Below is a small trained network, with its code and all its weights. Each question gives an input and a class and asks what happens when units are switched off, that is, made to give their printed mean instead of their output.

import numpy as np


def w(rows, s, z=0):
    codes = np.array(rows[::2]) - 128.0
    scale = np.full(codes.shape[1], s)
    scale[-1] = z or s
    return codes * scale


def norm(h):
    return h / np.sqrt((h * h).mean(-1, keepdims=True) + 1e-5)


def f(y):
    return np.maximum(y, 0)


def log_softmax(a):
    a = a - a.max(-1, keepdims=True)
    return a - np.log(np.exp(a).sum(-1, keepdims=True))


def net(x, mask):
    res = np.array(x, float).reshape(1, 8) / 4 @ E
    u = 0
    for l in range(2):
        y = f(norm(res) @ A[l][:, :-1].T + A[l][:, -1])
        res = res + np.where(mask[u : u + 13], y, B[l][:, -1]) @ B[l][:, :-1]
        u += 13
    return log_softmax(norm(res)[-1] @ U[:, :-1].T + U[:, -1])


A, B = {}, {}
E = w([
[254,146,126,196,107,200,107,91,112,136,178,183],'x0',
[145,86,102,100,219,90,64,86,103,61,177,78],'x1',
[147,130,70,82,56,2,101,194,58,137,100,126],'x2',
[90,99,99,234,72,223,61,184,113,64,33,106],'x3',
[168,90,111,151,58,87,160,130,199,90,252,97],'x4',
[100,140,119,152,252,69,89,244,100,204,206,80],'x5',
[192,194,138,239,148,174,144,14,127,147,108,63],'x6',
[111,143,226,64,143,164,148,182,243,136,71,147],'x7',
],0.0057)
A[0] = w([
[125,110,131,131,207,89,161,176,104,151,202,81,162],'L0N0',
[66,157,129,68,130,140,118,95,88,116,46,116,6],'L0N1',
[103,101,177,145,162,113,131,117,120,171,71,103,152],'L0N2',
[155,120,146,168,154,194,171,56,195,93,115,47,139],'L0N3',
[163,79,154,154,112,119,92,154,35,163,128,167,10],'L0N4',
[68,110,176,154,147,164,190,112,146,74,141,90,126],'L0N5',
[140,141,154,96,87,138,189,119,133,189,158,112,113],'L0N6',
[147,176,151,143,149,153,157,82,152,190,137,180,136],'L0N7',
[100,100,104,150,221,176,152,176,177,122,111,97,160],'L0N8',
[122,157,254,92,134,84,187,83,207,84,160,63,92],'L0N9',
[86,73,83,137,146,90,99,128,80,42,91,106,90],'L0N10',
[132,93,142,109,168,42,175,130,116,188,132,104,103],'L0N11',
[187,85,163,158,86,91,160,84,134,81,46,202,65],'L0N12',
],0.0081,0.0024)
B[0] = w([
[77,139,73,91,119,191,140,166,147,240,243,87,254],'L0N0',
[59,134,131,85,145,143,188,145,142,54,122,76,187],'L0N1',
[2,183,111,163,114,178,180,157,136,87,161,127,180],'L0N2',
[172,92,221,184,71,137,89,57,171,140,43,207,233],'L0N3',
[169,155,109,91,113,55,150,196,155,127,166,158,166],'L0N4',
[153,223,120,233,157,111,117,133,141,178,84,167,194],'L0N5',
[147,192,144,131,125,45,166,158,225,53,50,112,194],'L0N6',
[88,58,182,68,48,155,68,145,186,131,123,152,208],'L0N7',
[83,172,172,82,187,225,60,165,201,58,137,167,205],'L0N8',
[185,133,203,159,101,61,119,184,198,97,175,120,247],'L0N9',
[126,169,150,151,116,82,97,30,78,163,19,167,206],'L0N10',
[196,142,83,127,114,77,79,184,123,133,199,72,223],'L0N11',
[145,217,121,66,100,109,129,102,123,222,238,50,203],'L0N12',
],0.0061,0.0064)
A[1] = w([
[150,107,168,142,175,76,161,95,253,107,98,91,59],'L1N0',
[181,102,75,126,117,149,131,176,93,165,221,114,112],'L1N1',
[126,152,122,139,143,204,79,112,212,108,162,140,162],'L1N2',
[107,136,2,120,74,34,153,98,21,107,68,85,140],'L1N3',
[186,133,174,216,109,183,147,19,153,107,129,114,49],'L1N4',
[57,197,121,149,108,158,118,128,165,171,29,166,123],'L1N5',
[13,142,150,104,171,158,178,121,96,112,88,59,73],'L1N6',
[150,82,136,102,100,57,166,84,79,39,128,88,109],'L1N7',
[133,52,24,69,141,63,107,195,75,103,90,160,4],'L1N8',
[68,151,125,154,216,116,87,136,138,171,230,98,156],'L1N9',
[146,102,100,165,119,147,106,164,82,57,94,203,163],'L1N10',
[114,161,69,161,131,116,96,114,113,66,74,192,72],'L1N11',
[148,156,184,173,151,137,105,88,119,55,133,118,147],'L1N12',
],0.0079,0.0031)
B[1] = w([
[81,140,135,116,82,100,153,182,189,197,183,254,217],'L1N0',
[140,184,91,80,128,89,182,103,163,67,154,99,220],'L1N1',
[126,80,128,150,150,153,133,114,58,153,68,132,238],'L1N2',
[107,101,181,155,141,216,101,176,177,143,101,186,226],'L1N3',
[166,85,131,144,100,181,85,104,45,151,160,114,226],'L1N4',
[118,83,152,99,154,123,132,176,155,121,93,136,233],'L1N5',
[110,177,70,155,196,75,111,157,97,55,130,76,183],'L1N6',
[98,147,148,134,106,131,122,137,187,141,126,121,162],'L1N7',
[167,125,180,163,111,231,117,20,67,145,163,163,183],'L1N8',
[122,150,64,98,123,63,150,68,95,86,169,78,253],'L1N9',
[157,77,112,103,30,124,193,160,169,138,132,113,157],'L1N10',
[121,170,217,157,113,84,175,120,136,182,114,158,159],'L1N11',
[149,77,199,89,82,158,133,146,152,201,120,153,185],'L1N12',
],0.0099,0.0072)
U = w([
[124,195,79,76,109,31,155,142,169,105,221,106,223],'0',
[45,161,144,112,207,165,117,191,142,57,10,121,108],'1',
[205,87,76,184,122,79,176,150,142,85,57,143,2],'2',
[122,96,253,143,54,183,118,132,184,175,76,233,174],'3',
[204,77,104,148,95,178,103,18,58,140,159,101,82],'4',
],0.011,0.0034)

Each question gives the input, the list of numbers given to net, and the class t.
The units are the neurons (one row each of A and B). Each row of codes is followed by its name. A weight is (code - 128) times the scale printed after its matrix; where a second scale follows, it is the last column's (A, B and U).
mask holds one flag per neuron, layer by layer. A switched-off neuron (its flag False) gives its mean, the last column of its row in B, instead of its output. The means were averaged over made-up inputs and are rounded, as every weight is.
A unit's drop is (log p(t) with every unit on - log p(t) with that unit switched off) / (log p(t) with every unit on - log p(t) with every unit switched off).
The circuit of an input: a set's keep is (log p(t) with only the set's units on - log p(t) with every unit switched off) / (log p(t) with every unit on - log p(t) with every unit switched off). Starting from the 12 units with the biggest drops (on a tie, the unit counted first), units are removed one at a time, each time the one whose removal leaves the highest keep (on an exact tie, the one counted first), for as long as the keep stays at least 0.8.
circuit, biggest first: the units of the circuit, biggest drop first
unit that matters most: the unit with the biggest drop
top k neurons: the k neurons with the biggest drops, biggest first
k most important neurons of layer l: the k neurons of layer l with the biggest drops, biggest first
drop when u is switched off: that unit's drop, to one decimal
input [-3,3,5,-3,4,-7,2,-8], class 3: circuit, biggest first -> [L1N3]
input [7,-6,0,2,-5,6,-8,2], class 0: circuit, biggest first -> [L0N3; L1N3]
input [6,7,3,-2,6,-3,7,1], class 3: 2 most important neurons of layer 0 -> [L0N3; L0N0]
input [5,-4,1,1,0,-7,-4,-5], class 0: top 2 neurons -> [L0N12; L0N3]
input [-2,3,6,6,4,4,-2,6], class 1: top 4 neurons -> [L0N10; L0N12; L0N3; L1N4]
input [8,-2,4,-8,6,-2,8,0], class 3: circuit, biggest first -> [L1N9; L0N7]
input [-1,4,-2,-4,-7,-6,5,-6], class 3: 2 most important neurons of layer 1 -> [L1N9; L1N12]
input [7,-8,-7,6,-2,-2,-5,-8], class 4: 3 most important neurons of layer 1 -> [L1N4; L1N0; L1N3]
input [8,3,8,-4,-3,-1,6,-7], class 0: top 2 neurons -> [L1N1; L0N4]
input [-7,6,2,1,-2,-4,-5,-5], class 3: 2 most important neurons of layer 1 -> [L1N3; L1N8]
input [-3,2,2,1,-5,-1,-2,-3], class 1: 4 most important neurons of layer 0 -> [L0N1; L0N3; L0N2; L0N9]
input [-5,7,-5,5,-6,3,8,-6], class 3: top 4 neurons -> [L0N3; L1N12; L0N10; L1N11]
input [8,-6,1,-1,0,-4,-7,-7], class 0: top 2 neurons -> [L0N12; L1N1]
input [8,4,-2,3,4,8,0,-7], class 0: circuit, biggest first -> [L1N1]
input [0,-4,4,5,0,-2,2,5], class 1: top 2 neurons -> [L0N9; L0N3]
input [7,-3,-2,3,-8,5,-7,-7], class 4: 3 most important neurons of layer 0 -> [L0N9; L0N12; L0N3]
input [3,6,-3,4,-4,-6,3,-7], class 3: 3 most important neurons of layer 1 -> [L1N12; L1N9; L1N11]
input [5,8,2,2,-7,-7,-7,-7], class 3: drop when L1N3 is switched off -> 0.1
input [2,6,0,-8,4,-4,7,-1], class 3: drop when L0N3 is switched off -> 0.1
input [-3,1,-8,4,-2,3,-2,-3], class 1: drop when L0N2 is switched off -> 0.1
input [-3,-6,6,-4,-6,-2,4,-4], class 1: unit that matters most -> L0N1
input [1,0,5,5,-8,-2,8,5], class 1: drop when L0N1 is switched off -> 0.4
